Here is a tiny trained network, its code and every weight. The questions are about switching its units off for an input and a class, where a switched-off unit gives its printed mean instead of its output.

import numpy as np


def w(rows, s, z=0):
    codes = np.array(rows[::2]) - 128.0
    scale = np.full(codes.shape[1], s)
    scale[-1] = z or s
    return codes * scale


def norm(h):
    return h / np.sqrt((h * h).mean(-1, keepdims=True) + 1e-5)


def f(y):
    return y / 2 * (1 + np.tanh(0.7978845608 * (y + 0.044715 * y**3)))


def log_softmax(a):
    a = a - a.max(-1, keepdims=True)
    return a - np.log(np.exp(a).sum(-1, keepdims=True))


def net(x, mask):
    res = np.array(x, float).reshape(1, 6) / 4 @ E
    u = 0
    for l in range(3):
        y = f(norm(res) @ A[l][:, :-1].T + A[l][:, -1])
        res = res + np.where(mask[u : u + 5], y, B[l][:, -1]) @ B[l][:, :-1]
        u += 5
    return log_softmax(norm(res)[-1] @ U[:, :-1].T + U[:, -1])


A, B = {}, {}
E = w([
[53,167,173,120],'x0',
[33,129,181,194],'x1',
[126,104,171,1],'x2',
[18,77,153,117],'x3',
[118,193,16,133],'x4',
[96,58,70,135],'x5',
],0.0094)
A[0] = w([
[154,38,91,90,147],'L0N1',
[72,120,118,158,92],'L0N2',
[168,191,3,104,240],'L0N3',
[159,243,121,40,2],'L0N4',
[220,196,128,191,127],'L0N5',
],0.012,0.0044)
B[0] = w([
[159,58,203,135,183],'L0N1',
[105,152,83,211,152],'L0N2',
[218,104,107,115,254],'L0N3',
[109,223,129,77,172],'L0N4',
[105,184,132,251,200],'L0N5',
],0.015,0.0078)
A[1] = w([
[141,127,127,121,15],'L1N1',
[52,92,89,44,60],'L1N2',
[118,253,180,75,16],'L1N3',
[111,67,89,133,47],'L1N4',
[106,69,119,132,5],'L1N5',
],0.017,0.0028)
B[1] = w([
[135,148,135,160,111],'L1N1',
[95,77,102,250,176],'L1N2',
[45,157,113,16,254],'L1N3',
[70,97,139,87,153],'L1N4',
[75,93,114,82,148],'L1N5',
],0.019,0.0051)
A[2] = w([
[152,180,34,138,123],'L2N1',
[130,139,198,142,2],'L2N2',
[119,125,249,132,73],'L2N3',
[73,239,169,160,85],'L2N4',
[99,122,24,174,143],'L2N5',
],0.013,0.0038)
B[2] = w([
[147,133,90,9,217],'L2N1',
[90,56,80,145,118],'L2N2',
[75,69,127,124,179],'L2N3',
[170,181,212,191,253],'L2N4',
[104,56,38,118,232],'L2N5',
],0.015,0.0047)
U = w([
[69,194,237,207,74],'0',
[156,148,21,146,46],'1',
[208,117,138,94,57],'2',
[5,119,81,207,150],'3',
[191,218,146,149,255],'4',
[62,232,150,53,124],'5',
[85,41,221,116,179],'6',
[96,154,181,138,59],'7',
],0.016,0.0073)

Each question gives the input, the list of numbers given to net, and the class t.
The units are the neurons (one row each of A and B). Each row of codes is followed by its name. A weight is (code - 128) times the scale printed after its matrix; where a second scale follows, it is the last column's (A, B and U).
mask holds one flag per neuron, layer by layer. A switched-off neuron (its flag False) gives its mean, the last column of its row in B, instead of its output. The means were averaged over made-up inputs and are rounded, as every weight is.
A unit's drop is (log p(t) with every unit on - log p(t) with that unit switched off) / (log p(t) with every unit on - log p(t) with every unit switched off).
The circuit of an input: a set's keep is (log p(t) with only the set's units on - log p(t) with every unit switched off) / (log p(t) with every unit on - log p(t) with every unit switched off). Starting from the 12 units with the biggest drops (on a tie, the unit counted first), units are removed one at a time, each time the one whose removal leaves the highest keep (on an exact tie, the one counted first), for as long as the keep stays at least 0.8.
units of the circuit, in order: the units of the circuit, biggest drop first
most important unit: the unit with the biggest drop
top k neurons: the k neurons with the biggest drops, biggest first
top k neurons in layer l: the k neurons of layer l with the biggest drops, biggest first
drop when u is switched off: that unit's drop, to one decimal
input [0,7,-5,2,8,-6], class 1: most important unit => L2N5
input [0,4,5,7,-7,7], class 3: units of the circuit, in order => L1N2, L0N3
input [0,-7,5,0,-6,-7], class 5: units of the circuit, in order => L1N3, L0N3
input [-2,-1,1,-6,-5,4], class 6: top 2 neurons in layer 2 => L2N3, L2N4
input [-6,7,7,-4,-3,-4], class 5: top 2 neurons => L0N3, L0N1
input [-1,-7,2,-6,-5,-7], class 5: units of the circuit, in order => L1N3, L0N4
input [6,4,8,8,-5,3], class 3: units of the circuit, in order => L1N2, L0N1
input [5,-2,2,4,2,-2], class 3: top 2 neurons => L1N2, L0N5
input [-1,-6,3,-5,-7,7], class 6: top 3 neurons in layer 0 => L0N1, L0N3, L0N4
input [5,-7,-1,-5,1,-1], class 5: top 3 neurons => L0N4, L1N3, L2N1
input [3,0,-1,0,-8,-8], class 5: top 4 neurons => L1N3, L0N1, L0N3, L0N5
input [-8,8,3,4,1,-5], class 3: top 3 neurons in layer 0 => L0N4, L0N5, L0N1
input [-3,-4,-1,1,3,5], class 2: units of the circuit, in order => L0N3, L0N1
input [7,-4,3,5,6,2], class 3: units of the circuit, in order => L1N2
input [-2,-4,0,2,1,-7], class 5: top 2 neurons => L0N4, L1N3
input [5,-6,-4,2,-4,-7], class 5: top 2 neurons => L1N3, L0N4
input [-1,1,0,3,6,1], class 1: top 2 neurons in layer 0 => L0N3, L0N2
input [8,1,8,4,-7,7], class 3: top 2 neurons => L1N2, L0N3
input [-3,1,4,2,7,8], class 2: top 2 neurons => L0N3, L0N1
input [6,-4,5,-1,-7,-8], class 5: units of the circuit, in order => L1N3
input [5,-4,-4,5,1,-1], class 1: top 3 neurons in layer 1 => L1N3, L1N2, L1N5
input [-4,-2,-1,3,5,0], class 2: drop when L0N3 is switched off => 0.2
